Below are the code and all the weights of a small trained network. Each question names an input and a class and asks about switching units off, where a switched-off unit gives its printed mean instead of its output.

import numpy as np


def w(rows, s, z=0):
    codes = np.array(rows[::2]) - 128.0
    scale = np.full(codes.shape[1], s)
    scale[-1] = z or s
    return codes * scale


def f(y):
    return y / 2 * (1 + np.tanh(0.7978845608 * (y + 0.044715 * y**3)))


def log_softmax(a):
    a = a - a.max(-1, keepdims=True)
    return a - np.log(np.exp(a).sum(-1, keepdims=True))


def net(x, mask):
    res = np.array(x, float).reshape(1, 7) / 4 @ E
    y = f(res @ A[0][:, :-1].T + A[0][:, -1])
    res = res + np.where(mask, y, B[0][:, -1]) @ B[0][:, :-1]
    return log_softmax(res[-1] @ U[:, :-1].T + U[:, -1])


A, B = {}, {}
E = w([
[81,86,157,106,176,213,45,64,93,171,103],'x0',
[185,38,158,177,152,12,113,100,205,128,126],'x1',
[124,63,42,108,182,155,182,154,189,113,60],'x2',
[119,174,144,124,145,200,126,166,112,231,46],'x3',
[96,83,233,141,104,153,142,246,153,79,81],'x4',
[52,110,113,24,91,77,188,140,184,151,88],'x5',
[130,200,87,92,104,60,122,88,143,201,108],'x6',
],0.011)
A[0] = w([
[173,92,215,161,108,123,97,144,108,70,183,95],'N0',
[92,155,135,88,131,177,45,102,126,155,168,34],'N1',
[92,147,133,81,123,116,90,113,61,147,130,5],'N2',
[75,84,141,104,123,103,187,177,214,89,110,58],'N3',
[140,158,2,112,92,142,211,162,108,93,171,20],'N4',
[206,115,63,108,224,102,107,75,127,145,155,62],'N5',
[137,145,127,104,87,120,124,62,87,183,109,135],'N6',
[98,65,110,111,91,123,201,138,162,121,119,138],'N7',
],0.01,0.0023)
B[0] = w([
[190,167,254,211,166,124,171,114,106,86,196,248],'N0',
[37,113,143,88,95,172,91,115,113,140,162,200],'N1',
[61,141,158,77,63,166,132,125,180,97,121,175],'N2',
[179,60,173,16,188,53,122,191,155,132,72,239],'N3',
[145,246,33,109,187,148,140,113,127,85,120,213],'N4',
[68,50,57,209,121,146,141,124,251,145,165,245],'N5',
[126,126,102,112,39,109,93,92,187,146,146,200],'N6',
[128,131,119,47,215,48,80,131,127,102,136,205],'N7',
],0.0082,0.013)
U = w([
[166,178,133,165,50,32,138,113,150,207,134,68],'0',
[142,202,50,116,137,135,164,121,111,97,129,65],'1',
[68,130,154,101,88,172,107,94,97,146,142,161],'2',
[161,125,212,196,132,105,137,128,83,57,214,186],'3',
[155,70,143,81,157,60,158,164,133,121,87,173],'4',
[117,102,177,172,174,251,131,199,58,155,34,165],'5',
[110,35,72,191,158,127,125,52,159,139,148,3],'6',
],0.012,0.0029)

Each question gives the input, the list of numbers given to net, and the class t.
The units are the neurons (one row each of A and B). Each row of codes is followed by its name. A weight is (code - 128) times the scale printed after its matrix; where a second scale follows, it is the last column's (A, B and U).
mask holds one flag per neuron, in row order. A switched-off neuron (its flag False) gives its mean, the last column of its row in B, instead of its output. The means were averaged over made-up inputs and are rounded, as every weight is.
A unit's drop is (log p(t) with every unit on - log p(t) with that unit switched off) / (log p(t) with every unit on - log p(t) with every unit switched off).
The circuit of an input: a set's keep is (log p(t) with only the set's units on - log p(t) with every unit switched off) / (log p(t) with every unit on - log p(t) with every unit switched off). Starting from all 8 units, units are removed one at a time, each time the one whose removal leaves the highest keep (on an exact tie, the one counted first), for as long as the keep stays at least 0.8.
units of the circuit, in order: the units of the circuit, biggest drop first
most important unit: the unit with the biggest drop
top k neurons: the k neurons with the biggest drops, biggest first
drop of u: that unit's drop, to one decimal
input [4,-1,-6,-1,5,-1,5], class 2: units of the circuit, in order -> (N1)
input [-8,2,-5,6,0,-7,3], class 3: top 2 neurons -> (N0; N5)
input [2,6,0,6,6,-1,1], class 5: top 3 neurons -> (N7; N6; N5)
input [-2,-2,-8,1,-7,-2,-1], class 2: units of the circuit, in order -> (N1; N2)
input [8,1,-1,-1,3,2,-6], class 3: top 2 neurons -> (N0; N3)
input [5,1,-1,-6,2,1,5], class 2: units of the circuit, in order -> (N5; N0; N3)
input [6,-2,-4,-1,-5,-8,-1], class 2: top 2 neurons -> (N1; N2)
input [0,-6,-1,1,-2,-4,-2], class 2: top 2 neurons -> (N1; N0)
input [5,-1,3,3,3,2,5], class 2: top 2 neurons -> (N3; N0)
input [-8,-4,8,-7,5,-5,-5], class 4: top 2 neurons -> (N3; N7)
input [8,4,-8,5,-4,-3,-2], class 2: drop of N1 -> 0.1
input [1,-6,4,-1,4,4,-8], class 4: drop of N7 -> 0.0
input [5,-7,8,7,-3,1,4], class 2: drop of N1 -> 0.2
input [-5,-3,-5,-8,-6,7,-7], class 1: drop of N4 -> 1.2
input [-2,0,4,1,4,-6,3], class 5: most important unit -> N0
